Here is a tiny trained network, its code and every weight. The questions are about switching its units off for an input and a target symbol, where a switched-off unit gives its printed mean instead of its output.

import numpy as np


def w(rows, s, z=0):
    codes = np.array(rows[::2]) - 128.0
    scale = np.full(codes.shape[1], s)
    scale[-1] = z or s
    return codes * scale


def norm(h):
    return h / np.sqrt((h * h).mean(-1, keepdims=True) + 1e-5)


def f(y):
    return y / 2 * (1 + np.tanh(0.7978845608 * (y + 0.044715 * y**3)))


def softmax(a):
    e = np.exp(a - a.max(-1, keepdims=True))
    return e / e.sum(-1, keepdims=True)


def log_softmax(a):
    a = a - a.max(-1, keepdims=True)
    return a - np.log(np.exp(a).sum(-1, keepdims=True))


def net(x, mask):
    ids = ['βζηλτφ'.index(c) for c in x.split()]
    T = len(ids)
    res = E[ids] + P[:T]
    r = norm(res)
    for j in range(3):
        rows = slice(4 * j, 4 * j + 4)
        q, k, v = (r @ M[0][rows].T for M in (Q, K, V))
        z = softmax(np.where(np.tri(T) > 0, q @ k.T / 4**0.5, -1e9)) @ v
        o = O[0][rows]
        res = res + np.where(mask[j], z, o[:, -1]) @ o[:, :-1]
    y = f(norm(res) @ A[0][:, :-1].T + A[0][:, -1])
    res = res + np.where(mask[3:11], y, B[0][:, -1]) @ B[0][:, :-1]
    return log_softmax(norm(res)[-1] @ U[:, :-1].T + U[:, -1])


Q, K, V, O, A, B = {}, {}, {}, {}, {}, {}
E = w([
[140,159,197],'β',
[126,91,112],'ζ',
[148,141,187],'η',
[114,249,96],'λ',
[149,103,137],'τ',
[191,132,101],'φ',
],0.019)
P = w([
[111,125,200],'0',
[133,127,184],'1',
[147,120,172],'2',
[159,107,151],'3',
[147,255,186],'4',
[177,117,113],'5',
[167,129,110],'6',
[152,134,130],'7',
[150,136,139],'8',
[169,139,90],'9',
[157,174,136],'10',
[207,96,204],'11',
],0.0067)
Q[0] = w([
[138,2,104],'h1',
[73,79,122],'h1',
[164,116,102],'h1',
[184,125,165],'h1',
[120,201,177],'h2',
[114,202,108],'h2',
[203,64,84],'h2',
[113,66,100],'h2',
[64,80,155],'h3',
[175,79,78],'h3',
[183,100,189],'h3',
[124,83,166],'h3',
],0.015)
K[0] = w([
[149,99,143],'h1',
[153,39,207],'h1',
[109,100,71],'h1',
[141,253,120],'h1',
[117,82,85],'h2',
[113,134,196],'h2',
[84,158,84],'h2',
[78,132,49],'h2',
[104,62,104],'h3',
[69,186,109],'h3',
[158,174,57],'h3',
[198,142,178],'h3',
],0.015)
V[0] = w([
[124,192,69],'h1',
[75,77,105],'h1',
[175,126,116],'h1',
[117,165,192],'h1',
[144,86,146],'h2',
[179,144,127],'h2',
[140,182,59],'h2',
[211,254,130],'h2',
[202,132,120],'h3',
[164,102,56],'h3',
[108,84,62],'h3',
[140,131,78],'h3',
],0.017)
O[0] = w([
[153,250,180,160],'h1',
[161,117,211,2],'h1',
[141,83,70,170],'h1',
[13,65,85,192],'h1',
[103,98,2,163],'h2',
[170,104,52,193],'h2',
[42,36,181,80],'h2',
[201,113,129,242],'h2',
[181,206,12,230],'h3',
[153,161,75,105],'h3',
[222,94,119,16],'h3',
[115,74,149,108],'h3',
],0.0055,0.0083)
A[0] = w([
[164,153,200,115],'n1',
[99,67,134,159],'n2',
[172,235,135,123],'n3',
[147,97,216,164],'n4',
[129,69,125,123],'n5',
[134,124,130,60],'n6',
[150,125,77,253],'n7',
[183,178,254,149],'n8',
],0.013,0.0052)
B[0] = w([
[88,131,117,134],'n1',
[201,178,198,148],'n2',
[148,166,130,224],'n3',
[135,28,144,145],'n4',
[159,254,152,143],'n5',
[118,187,102,113],'n6',
[109,86,206,254],'n7',
[136,87,76,160],'n8',
],0.0082,0.0087)
U = w([
[106,120,133,3],'β',
[125,179,115,29],'ζ',
[204,181,154,196],'η',
[212,132,9,45],'λ',
[87,113,109,186],'τ',
[105,90,22,252],'φ',
],0.014,0.0032)

Each question gives the input, a string of symbols that net reads in full, and the target symbol t.
The units are the heads (4 rows each of Q, K, V and O) and the neurons (one row each of A and B). Each row of codes is followed by its name. A weight is (code - 128) times the scale printed after its matrix; where a second scale follows, it is the last column's (O, A, B and U).
mask holds one flag per unit, heads first, then neurons. A switched-off unit (its flag False) gives its mean, the last column of its rows in O or B, instead of its output. The means were averaged over made-up inputs and are rounded, as every weight is.
A unit's drop is (log p(t) with every unit on - log p(t) with that unit switched off) / (log p(t) with every unit on - log p(t) with every unit switched off).
The circuit of an input: a set's keep is (log p(t) with only the set's units on - log p(t) with every unit switched off) / (log p(t) with every unit on - log p(t) with every unit switched off). Starting from all 11 units, units are removed one at a time, each time the one whose removal leaves the highest keep (on an exact tie, the one counted first), for as long as the keep stays at least 0.8.
circuit, biggest first: the units of the circuit, biggest drop first
top k neurons: the k neurons with the biggest drops, biggest first
heads that matter: for each layer, one digit per head in row order, 1 if its drop is at least 0.15 and else 0, layers parted by /
drop of u: that unit's drop, to one decimal
input ζ ζ λ ζ λ β, target ζ: circuit, biggest first	(h2)
input β ζ η η ζ τ, target φ: heads that matter	101
input β β η τ ζ τ η λ η η φ, target η: heads that matter	100
input ζ β β τ φ η ζ τ ζ ζ τ, target φ: heads that matter	010
input ζ β η ζ λ τ τ η ζ, target η: heads that matter	000
input λ φ ζ ζ η ζ τ τ φ, target η: top 2 neurons	(n3; n4)
input φ φ φ ζ η, target λ: heads that matter	101
input η β τ τ ζ η, target φ: heads that matter	100
input ζ τ τ τ τ η φ β, target λ: circuit, biggest first	(h3; h1)
input η η λ β φ λ τ τ τ ζ β ζ, target η: heads that matter	010
input ζ η φ ζ λ ζ τ, target η: drop of n1	-0.1
input ζ λ φ, target φ: drop of n8	1.3
input ζ η η, target τ: drop of h3	0.2
input η φ τ β λ τ, target η: circuit, biggest first	(h2)
